Below are the code and all the weights of a small trained network. Each question names an input and a target symbol and asks about switching units off, where a switched-off unit gives its printed mean instead of its output.

import numpy as np


def w(rows, s, z=0):
    codes = np.array(rows[::2]) - 128.0
    scale = np.full(codes.shape[1], s)
    scale[-1] = z or s
    return codes * scale


def norm(h):
    return h / np.sqrt((h * h).mean(-1, keepdims=True) + 1e-5)


def f(y):
    return np.maximum(y, 0)


def softmax(a):
    e = np.exp(a - a.max(-1, keepdims=True))
    return e / e.sum(-1, keepdims=True)


def log_softmax(a):
    a = a - a.max(-1, keepdims=True)
    return a - np.log(np.exp(a).sum(-1, keepdims=True))


def net(x, mask):
    ids = ['αβγδεζηθλξπστφψ'.index(c) for c in x.split()]
    T = len(ids)
    res = E[ids] + P[:T]
    r = norm(res)
    for j in range(2):
        rows = slice(4 * j, 4 * j + 4)
        q, k, v = (r @ M[0][rows].T for M in (Q, K, V))
        z = softmax(np.where(np.tri(T) > 0, q @ k.T / 4**0.5, -1e9)) @ v
        o = O[0][rows]
        res = res + np.where(mask[j], z, o[:, -1]) @ o[:, :-1]
    y = f(norm(res) @ A[0][:, :-1].T + A[0][:, -1])
    res = res + np.where(mask[2:14], y, B[0][:, -1]) @ B[0][:, :-1]
    return log_softmax(norm(res)[-1] @ U[:, :-1].T + U[:, -1])


Q, K, V, O, A, B = {}, {}, {}, {}, {}, {}
E = w([
[81,224,146,147],'α',
[137,69,115,109],'β',
[122,183,106,89],'γ',
[93,63,74,50],'δ',
[133,23,100,38],'ε',
[53,180,119,48],'ζ',
[130,154,144,5],'η',
[124,195,178,100],'θ',
[80,238,146,151],'λ',
[79,56,67,57],'ξ',
[63,88,38,50],'π',
[166,98,123,144],'σ',
[144,110,211,164],'τ',
[48,166,126,140],'φ',
[232,11,90,143],'ψ',
],0.017)
P = w([
[68,111,138,72],'0',
[97,85,125,94],'1',
[142,192,1,114],'2',
[84,108,189,52],'3',
[118,59,124,109],'4',
[242,154,28,164],'5',
[92,109,201,44],'6',
],0.007)
Q[0] = w([
[85,169,172,163],'head 0',
[77,157,128,5],'head 0',
[127,217,181,140],'head 0',
[86,107,31,251],'head 0',
[132,174,97,166],'head 1',
[107,117,213,90],'head 1',
[114,116,107,88],'head 1',
[120,99,88,176],'head 1',
],0.013)
K[0] = w([
[82,112,174,138],'head 0',
[101,167,111,3],'head 0',
[151,227,163,113],'head 0',
[73,122,61,223],'head 0',
[43,70,105,196],'head 1',
[230,235,185,111],'head 1',
[110,166,75,26],'head 1',
[116,97,139,155],'head 1',
],0.013)
V[0] = w([
[190,179,155,77],'head 0',
[110,82,155,117],'head 0',
[65,158,110,137],'head 0',
[254,122,99,128],'head 0',
[64,78,103,196],'head 1',
[111,132,51,134],'head 1',
[85,89,170,130],'head 1',
[161,129,131,197],'head 1',
],0.0085)
O[0] = w([
[231,156,157,141,159],'head 0',
[137,120,174,194,147],'head 0',
[254,130,156,155,181],'head 0',
[60,166,98,64,7],'head 0',
[104,78,74,131,76],'head 1',
[127,143,56,130,119],'head 1',
[102,136,105,117,164],'head 1',
[102,162,99,165,2],'head 1',
],0.0081,0.004)
A[0] = w([
[51,119,94,163,75],'neuron 0',
[112,221,103,129,253],'neuron 1',
[174,247,107,44,142],'neuron 2',
[98,133,161,128,12],'neuron 3',
[25,54,136,84,64],'neuron 4',
[177,101,76,122,202],'neuron 5',
[110,78,173,179,138],'neuron 6',
[113,74,83,206,111],'neuron 7',
[149,73,104,179,36],'neuron 8',
[230,80,176,46,61],'neuron 9',
[76,128,167,139,130],'neuron 10',
[93,239,79,125,53],'neuron 11',
],0.011,0.0045)
B[0] = w([
[137,146,118,83,148],'neuron 0',
[201,106,131,114,221],'neuron 1',
[77,90,88,151,255],'neuron 2',
[86,86,142,91,132],'neuron 3',
[181,149,157,186,214],'neuron 4',
[123,176,149,102,213],'neuron 5',
[89,127,79,101,202],'neuron 6',
[99,149,150,159,185],'neuron 7',
[107,161,100,155,150],'neuron 8',
[106,172,123,137,240],'neuron 9',
[135,162,78,134,170],'neuron 10',
[88,75,117,3,158],'neuron 11',
],0.012,0.0059)
U = w([
[208,145,136,178,100],'α',
[143,84,183,227,129],'β',
[186,235,82,94,180],'γ',
[172,57,178,95,73],'δ',
[117,47,202,66,86],'ε',
[18,136,147,65,3],'ζ',
[101,159,199,33,170],'η',
[162,200,239,106,186],'θ',
[250,134,126,151,27],'λ',
[127,19,165,126,190],'ξ',
[166,97,53,27,117],'π',
[194,222,82,208,47],'σ',
[22,51,237,144,85],'τ',
[50,179,92,192,143],'φ',
[182,68,88,182,244],'ψ',
],0.018,0.005)

Each question gives the input, a string of symbols that net reads in full, and the target symbol t.
The units are the heads (4 rows each of Q, K, V and O) and the neurons (one row each of A and B). Each row of codes is followed by its name. A weight is (code - 128) times the scale printed after its matrix; where a second scale follows, it is the last column's (O, A, B and U).
mask holds one flag per unit, heads first, then neurons. A switched-off unit (its flag False) gives its mean, the last column of its rows in O or B, instead of its output. The means were averaged over made-up inputs and are rounded, as every weight is.
A unit's drop is (log p(t) with every unit on - log p(t) with that unit switched off) / (log p(t) with every unit on - log p(t) with every unit switched off).
The circuit of an input: a set's keep is (log p(t) with only the set's units on - log p(t) with every unit switched off) / (log p(t) with every unit on - log p(t) with every unit switched off). Starting from the 12 units with the biggest drops (on a tie, the unit counted first), units are removed one at a time, each time the one whose removal leaves the highest keep (on an exact tie, the one counted first), for as long as the keep stays at least 0.8.
circuit, biggest first: the units of the circuit, biggest drop first
k most important neurons: the k neurons with the biggest drops, biggest first
heads that matter: for each layer, one digit per head in row order, 1 if its drop is at least 0.15 and else 0, layers parted by /
input α τ φ ψ θ φ, target γ: circuit, biggest first => head 0; neuron 11; neuron 5
input δ φ θ ξ, target θ: heads that matter => 01
input γ λ π θ τ η ξ, target η: circuit, biggest first => neuron 9; head 1
input θ ε φ φ θ ξ β, target θ: circuit, biggest first => neuron 2; neuron 9
input φ φ ε τ, target τ: heads that matter => 10
input ζ π θ φ, target θ: circuit, biggest first => head 0
input π β γ φ ζ π π, target γ: circuit, biggest first => neuron 2; neuron 4; neuron 11
input ψ ε τ θ θ η π, target η: heads that matter => 01
input τ σ π φ, target φ: circuit, biggest first => head 0; neuron 10; neuron 6
input θ τ φ ψ γ ψ, target γ: heads that matter => 10
input θ φ ψ φ τ β ψ, target θ: 2 most important neurons => neuron 2; neuron 4
input θ τ θ φ θ β σ, target θ: 2 most important neurons => neuron 2; neuron 11
input λ η ψ δ, target η: circuit, biggest first => head 1; neuron 9
input θ π ψ, target π: heads that matter => 10
input φ φ φ, target σ: circuit, biggest first => head 0
input η ε φ β τ τ, target γ: circuit, biggest first => head 0; neuron 2; neuron 6
input τ σ π φ θ φ σ, target θ: 3 most important neurons => neuron 2; neuron 11; neuron 4
input β τ λ, target π: circuit, biggest first => neuron 11; neuron 1
input τ λ σ π λ η φ, target η: heads that matter => 00
input φ ψ α, target π: heads that matter => 00
input γ ε ξ τ α φ φ, target γ: 2 most important neurons => neuron 10; neuron 2
input γ φ φ π, target γ: most important neuron => neuron 4
input τ η δ φ η θ, target π: heads that matter => 10
input τ φ φ φ γ τ, target γ: heads that matter => 10
input η φ φ θ φ φ ξ, target θ: heads that matter => 00
input λ ψ η τ φ ξ φ, target η: heads that matter => 11
input β λ β, target γ: circuit, biggest first => neuron 5
